Below is a small trained network, with its code and all its weights. Each question gives an input and a target symbol and asks what happens when units are switched off, that is, made to give their printed mean instead of their output.

import numpy as np


def w(rows, s, z=0):
    codes = np.array(rows[::2]) - 128.0
    scale = np.full(codes.shape[1], s)
    scale[-1] = z or s
    return codes * scale


def f(y):
    return np.maximum(y, 0)


def softmax(a):
    e = np.exp(a - a.max(-1, keepdims=True))
    return e / e.sum(-1, keepdims=True)


def log_softmax(a):
    a = a - a.max(-1, keepdims=True)
    return a - np.log(np.exp(a).sum(-1, keepdims=True))


def net(x, mask):
    ids = ['βγδεζθλμξστψ'.index(c) for c in x.split()]
    T = len(ids)
    res = E[ids] + P[:T]
    u = 0
    for l in range(2):
        r = res
        for j in range(2):
            rows = slice(2 * j, 2 * j + 2)
            q, k, v = (r @ M[l][rows].T for M in (Q, K, V))
            z = softmax(np.where(np.tri(T) > 0, q @ k.T / 2**0.5, -1e9)) @ v
            o = O[l][rows]
            res = res + np.where(mask[u + j], z, o[:, -1]) @ o[:, :-1]
        u += 2
        y = f(res @ A[l][:, :-1].T + A[l][:, -1])
        res = res + np.where(mask[u : u + 4], y, B[l][:, -1]) @ B[l][:, :-1]
        u += 4
    return log_softmax(res[-1] @ U[:, :-1].T + U[:, -1])


Q, K, V, O, A, B = {}, {}, {}, {}, {}, {}
E = w([
[147,46,87,177,79],'β',
[89,82,149,104,78],'γ',
[126,97,220,200,185],'δ',
[212,128,205,145,166],'ε',
[182,119,211,165,180],'ζ',
[212,136,236,168,193],'θ',
[159,153,103,51,35],'λ',
[243,103,42,198,52],'μ',
[2,143,66,91,33],'ξ',
[175,212,154,51,116],'σ',
[19,223,155,37,125],'τ',
[170,125,38,235,86],'ψ',
],0.0061)
P = w([
[129,2,176,80,108],'0',
[142,103,229,165,35],'1',
[132,109,203,165,56],'2',
[100,93,143,103,122],'3',
[91,126,144,119,99],'4',
[129,182,182,188,52],'5',
[95,169,138,148,100],'6',
[82,153,99,112,147],'7',
[91,176,102,143,138],'8',
[126,236,124,211,88],'9',
[90,184,36,133,164],'10',
[73,219,66,136,184],'11',
[115,247,63,203,134],'12',
[89,194,5,146,226],'13',
],0.0067)
Q[0] = w([
[140,81,197,118,143],'L0H1',
[21,222,235,184,9],'L0H1',
[131,108,123,123,175],'L0H2',
[188,176,118,97,62],'L0H2',
],0.011)
K[0] = w([
[76,123,184,107,78],'L0H1',
[149,192,253,22,175],'L0H1',
[138,148,132,110,122],'L0H2',
[46,168,157,154,190],'L0H2',
],0.012)
V[0] = w([
[4,65,216,164,84],'L0H1',
[53,58,242,229,154],'L0H1',
[130,112,86,123,87],'L0H2',
[251,212,198,147,189],'L0H2',
],0.002)
O[0] = w([
[122,191,84,149,183,254],'L0H1',
[156,165,36,136,181,219],'L0H1',
[122,148,139,125,128,133],'L0H2',
[130,252,109,147,155,105],'L0H2',
],0.002,0.00076)
A[0] = w([
[116,211,186,184,2,151],'L0N1',
[140,75,148,127,218,157],'L0N2',
[85,88,106,110,199,2],'L0N3',
[108,67,111,76,166,75],'L0N4',
],0.0096,0.0069)
B[0] = w([
[106,58,69,66,255,254],'L0N1',
[102,168,186,133,57,157],'L0N2',
[88,141,88,98,93,128],'L0N3',
[42,162,207,74,134,130],'L0N4',
],0.0082,0.0056)
Q[1] = w([
[115,163,187,111,40],'L1H1',
[214,74,114,253,76],'L1H1',
[162,123,169,182,35],'L1H2',
[48,191,178,10,123],'L1H2',
],0.041)
K[1] = w([
[138,72,126,120,249],'L1H1',
[124,7,218,105,33],'L1H1',
[156,22,173,76,179],'L1H2',
[102,166,64,187,252],'L1H2',
],0.038)
V[1] = w([
[4,57,50,196,86],'L1H1',
[208,105,9,32,55],'L1H1',
[234,123,98,163,125],'L1H2',
[156,122,207,168,142],'L1H2',
],0.023)
O[1] = w([
[151,93,131,229,3,153],'L1H1',
[181,119,219,23,69,179],'L1H1',
[48,28,184,135,103,2],'L1H2',
[75,156,158,158,57,70],'L1H2',
],0.017,0.0084)
A[1] = w([
[83,69,21,86,53,177],'L1N1',
[111,127,40,57,80,89],'L1N2',
[66,109,15,72,72,2],'L1N3',
[72,89,5,89,53,208],'L1N4',
],0.027,0.0071)
B[1] = w([
[172,91,99,180,222,182],'L1N1',
[82,79,111,167,106,252],'L1N2',
[191,93,166,243,139,165],'L1N3',
[97,182,132,4,82,200],'L1N4',
],0.02)
U = w([
[216,167,168,28,106,151],'β',
[104,203,105,60,68,175],'γ',
[225,197,122,108,156,62],'δ',
[158,143,168,142,106,177],'ε',
[161,134,164,135,110,142],'ζ',
[109,133,182,168,165,149],'θ',
[105,56,162,85,33,208],'λ',
[184,52,178,156,147,67],'μ',
[251,95,75,101,39,2],'ξ',
[7,88,105,39,187,153],'σ',
[82,108,37,150,131,137],'τ',
[178,117,119,33,210,83],'ψ',
],0.0035,0.0065)

Each question gives the input, a string of symbols that net reads in full, and the target symbol t.
The units are the heads (2 rows each of Q, K, V and O) and the neurons (one row each of A and B). Each row of codes is followed by its name. A weight is (code - 128) times the scale printed after its matrix; where a second scale follows, it is the last column's (O, A, B and U).
mask holds one flag per unit, layer by layer, with each layer's heads first. A switched-off unit (its flag False) gives its mean, the last column of its rows in O or B, instead of its output. The means were averaged over made-up inputs and are rounded, as every weight is.
A unit's drop is (log p(t) with every unit on - log p(t) with that unit switched off) / (log p(t) with every unit on - log p(t) with every unit switched off).
The circuit of an input: a set's keep is (log p(t) with only the set's units on - log p(t) with every unit switched off) / (log p(t) with every unit on - log p(t) with every unit switched off). Starting from all 12 units, units are removed one at a time, each time the one whose removal leaves the highest keep (on an exact tie, the one counted first), for as long as the keep stays at least 0.8.
circuit, biggest first: the units of the circuit, biggest drop first
top k neurons: the k neurons with the biggest drops, biggest first
which heads matter: for each layer, one digit per head in row order, 1 if its drop is at least 0.15 and else 0, layers parted by /
input ξ μ λ σ τ σ δ τ ζ δ τ, target τ: circuit, biggest first => [L1H2, L1N2]
input ζ τ λ τ ξ θ ε γ, target θ: circuit, biggest first => [L1N3, L0N1, L1H1]
input λ ε μ τ λ λ τ δ, target β: circuit, biggest first => [L0N1, L0N2, L1N2, L1H1]
input τ β μ σ γ, target σ: circuit, biggest first => [L1H1, L1H2]
input σ τ ε τ γ τ γ μ λ μ ε λ γ ψ, target σ: circuit, biggest first => [L0N1, L1H1, L1N2]
input δ δ λ τ δ μ λ τ γ, target τ: top 3 neurons => [L1N2, L0N1, L1N4]
input δ δ δ θ β ε, target θ: top 4 neurons => [L0N1, L0N2, L1N3, L1N2]
input τ γ λ δ ε ε μ λ μ γ, target μ: circuit, biggest first => [L1H2, L1N1, L0N1]
input ξ τ σ σ λ ξ, target σ: circuit, biggest first => [L1N2, L1H1]
input γ β τ δ σ δ τ β μ θ μ δ ε, target λ: circuit, biggest first => [L0N1, L1H2]
input ψ δ λ β, target ψ: top neuron => [L1N1]
input ζ γ θ σ τ β μ σ τ λ, target τ: top 3 neurons => [L1N2, L0N1, L1N4]
input σ ξ γ γ δ λ ζ ψ, target σ: top 2 neurons => [L0N1, L0N2]
input λ δ ξ δ ψ, target λ: circuit, biggest first => [L0N1, L1H1, L1N2]
input δ μ λ λ τ λ θ, target δ: circuit, biggest first => [L1H2, L0N1]
input γ λ δ ξ γ ζ ψ, target γ: top 3 neurons => [L1N4, L0N1, L0N4]
input ξ δ λ ψ λ λ γ μ, target ξ: circuit, biggest first => [L0N1, L1H1, L1H2]
input λ ζ γ β β γ δ γ β, target λ: top 3 neurons => [L0N1, L1N1, L1N2]
input λ τ δ γ, target τ: circuit, biggest first => [L1H1]
input τ σ σ σ θ, target ψ: top neuron => [L1N2]
input λ δ β λ δ γ λ ε θ θ λ γ, target λ: which heads matter => 00 / 10
input τ λ δ, target δ: top 3 neurons => [L1N2, L0N1, L1N4]
input β γ σ σ σ λ λ ξ ζ β ξ ψ, target β: top 4 neurons => [L1N4, L0N1, L1N2, L1N1]
